Below are the code and all the weights of a small trained network. Each question names an input and a class and asks about switching units off, where a switched-off unit gives its printed mean instead of its output.

import numpy as np


def w(rows, s, z=0):
    codes = np.array(rows[::2]) - 128.0
    scale = np.full(codes.shape[1], s)
    scale[-1] = z or s
    return codes * scale


def norm(h):
    return h / np.sqrt((h * h).mean(-1, keepdims=True) + 1e-5)


def f(y):
    return np.maximum(y, 0)


def log_softmax(a):
    a = a - a.max(-1, keepdims=True)
    return a - np.log(np.exp(a).sum(-1, keepdims=True))


def net(x, mask):
    res = np.array(x, float).reshape(1, 3) / 4 @ E
    u = 0
    for l in range(4):
        y = f(norm(res) @ A[l][:, :-1].T + A[l][:, -1])
        res = res + np.where(mask[u : u + 7], y, B[l][:, -1]) @ B[l][:, :-1]
        u += 7
    return log_softmax(norm(res)[-1] @ U[:, :-1].T + U[:, -1])


A, B = {}, {}
E = w([
[133,119,151,70,129,11,115,104,129],'x0',
[112,132,2,96,102,143,143,110,145],'x1',
[162,101,108,119,235,135,57,190,124],'x2',
],0.0012)
A[0] = w([
[136,58,146,124,158,116,98,177,107,78],'L0N0',
[163,33,142,102,183,109,74,199,111,88],'L0N1',
[127,125,184,223,128,205,140,172,100,25],'L0N2',
[117,121,186,221,51,225,215,153,146,10],'L0N3',
[140,113,114,172,184,251,85,161,77,69],'L0N4',
[108,192,230,176,78,111,180,90,137,83],'L0N5',
[104,132,133,215,47,224,222,143,156,118],'L0N6',
],0.0018,0.0011)
B[0] = w([
[121,163,144,126,115,145,138,70,136,183],'L0N0',
[126,179,171,118,117,170,125,34,127,236],'L0N1',
[154,221,192,183,157,35,142,126,166,194],'L0N2',
[140,160,126,76,253,99,12,87,64,213],'L0N3',
[136,118,123,164,25,117,190,165,213,230],'L0N4',
[124,78,180,125,132,74,114,192,54,227],'L0N5',
[141,127,112,32,205,137,38,73,70,248],'L0N6',
],0.0021,0.0016)
A[1] = w([
[134,121,135,123,126,135,134,124,133,94],'L1N0',
[131,121,129,129,131,126,130,128,128,108],'L1N1',
[152,86,95,176,142,183,148,238,180,72],'L1N2',
[126,123,127,132,131,125,135,133,124,107],'L1N3',
[91,41,54,98,29,106,244,111,160,44],'L1N4',
[99,130,81,109,120,218,124,119,96,112],'L1N5',
[138,154,182,252,150,157,142,229,140,1],'L1N6',
],0.0023,0.001)
B[1] = w([
[131,132,132,132,130,126,125,125,122,128],'L1N0',
[131,128,130,130,124,141,126,124,127,128],'L1N1',
[130,119,151,183,99,76,168,172,160,218],'L1N2',
[127,126,134,125,128,128,128,129,130,128],'L1N3',
[128,212,170,187,176,103,83,115,118,251],'L1N4',
[118,71,134,146,110,140,152,159,166,227],'L1N5',
[171,131,138,2,113,162,176,50,210,233],'L1N6',
],0.0029,0.0012)
A[2] = w([
[137,111,115,129,121,134,139,155,133,115],'L2N0',
[121,112,142,146,101,97,145,155,120,126],'L2N1',
[128,81,64,69,150,103,109,138,98,4],'L2N2',
[93,123,111,141,85,207,130,93,94,47],'L2N3',
[100,58,158,133,50,87,182,160,102,103],'L2N4',
[79,123,120,134,80,189,142,91,102,52],'L2N5',
[107,95,5,59,149,133,94,102,89,88],'L2N6',
],0.0029,0.0011)
B[2] = w([
[114,128,141,136,118,89,130,125,91,143],'L2N0',
[135,107,106,133,128,176,138,144,151,153],'L2N1',
[166,174,211,159,119,239,170,88,188,176],'L2N2',
[210,127,225,90,199,90,115,131,188,160],'L2N3',
[134,60,47,183,95,251,178,203,176,169],'L2N4',
[197,129,207,113,196,116,123,127,188,155],'L2N5',
[179,153,208,132,82,191,216,113,237,254],'L2N6',
],0.0026,0.0018)
A[3] = w([
[122,37,164,113,74,115,184,187,105,2],'L3N0',
[117,70,154,127,89,115,165,152,100,88],'L3N1',
[133,150,159,94,130,79,120,101,127,230],'L3N2',
[135,121,160,114,188,133,53,125,35,97],'L3N3',
[96,175,73,133,53,112,172,95,129,82],'L3N4',
[110,80,2,147,107,148,142,190,145,120],'L3N5',
[130,134,95,145,131,125,123,152,135,87],'L3N6',
],0.0034,0.0007)
B[3] = w([
[124,103,5,213,70,170,166,163,170,178],'L3N0',
[115,107,40,169,92,150,149,148,141,163],'L3N1',
[121,99,93,145,129,183,128,157,91,252],'L3N2',
[44,154,59,89,112,41,106,116,46,217],'L3N3',
[93,93,175,75,211,98,41,170,20,173],'L3N4',
[66,74,80,198,39,67,150,155,58,166],'L3N5',
[109,94,104,141,97,153,140,117,137,138],'L3N6',
],0.0029,0.0025)
U = w([
[91,148,126,92,165,65,67,113,3,184],'0',
[195,147,167,104,150,183,150,101,233,169],'1',
[104,66,33,223,46,129,169,185,128,2],'2',
],0.0071,0.00088)

Each question gives the input, the list of numbers given to net, and the class t.
The units are the neurons (one row each of A and B). Each row of codes is followed by its name. A weight is (code - 128) times the scale printed after its matrix; where a second scale follows, it is the last column's (A, B and U).
mask holds one flag per neuron, layer by layer. A switched-off neuron (its flag False) gives its mean, the last column of its row in B, instead of its output. The means were averaged over made-up inputs and are rounded, as every weight is.
A unit's drop is (log p(t) with every unit on - log p(t) with that unit switched off) / (log p(t) with every unit on - log p(t) with every unit switched off).
The circuit of an input: a set's keep is (log p(t) with only the set's units on - log p(t) with every unit switched off) / (log p(t) with every unit on - log p(t) with every unit switched off). Starting from the 12 units with the biggest drops (on a tie, the unit counted first), units are removed one at a time, each time the one whose removal leaves the highest keep (on an exact tie, the one counted first), for as long as the keep stays at least 0.8.
circuit, biggest first: the units of the circuit, biggest drop first
top k neurons: the k neurons with the biggest drops, biggest first
top k neurons in layer l: the k neurons of layer l with the biggest drops, biggest first
drop when u is switched off: that unit's drop, to one decimal
input [4,-1,-6], class 2: circuit, biggest first -> L0N5; L2N4
input [4,5,-1], class 0: top 2 neurons -> L1N4; L0N6
input [1,8,-3], class 0: circuit, biggest first -> L3N4
input [-6,-7,-1], class 0: circuit, biggest first -> L0N3; L3N3
input [0,-4,-8], class 0: circuit, biggest first -> L0N3; L2N6
input [-4,1,-6], class 1: top 2 neurons -> L2N6; L1N4
input [-5,-8,0], class 0: top 2 neurons in layer 0 -> L0N3; L0N6
input [-8,1,-4], class 1: top 2 neurons -> L2N6; L1N4
input [6,-2,0], class 2: top 3 neurons -> L0N6; L0N3; L1N4
input [5,8,-3], class 0: top 2 neurons -> L1N4; L3N4
input [2,8,-3], class 0: top 2 neurons -> L1N4; L3N4
input [6,-2,-8], class 2: top 2 neurons -> L2N4; L0N5
input [-3,1,-5], class 1: top 3 neurons -> L2N6; L1N4; L2N2
input [1,7,-8], class 0: top neuron -> L1N4
input [3,8,-7], class 0: drop when L3N4 is switched off -> 0.3
input [1,-2,-2], class 2: drop when L0N5 is switched off -> 0.1
input [-2,3,-5], class 1: drop when L1N3 is switched off -> 0.0
input [-1,1,-5], class 1: drop when L1N4 is switched off -> 0.3
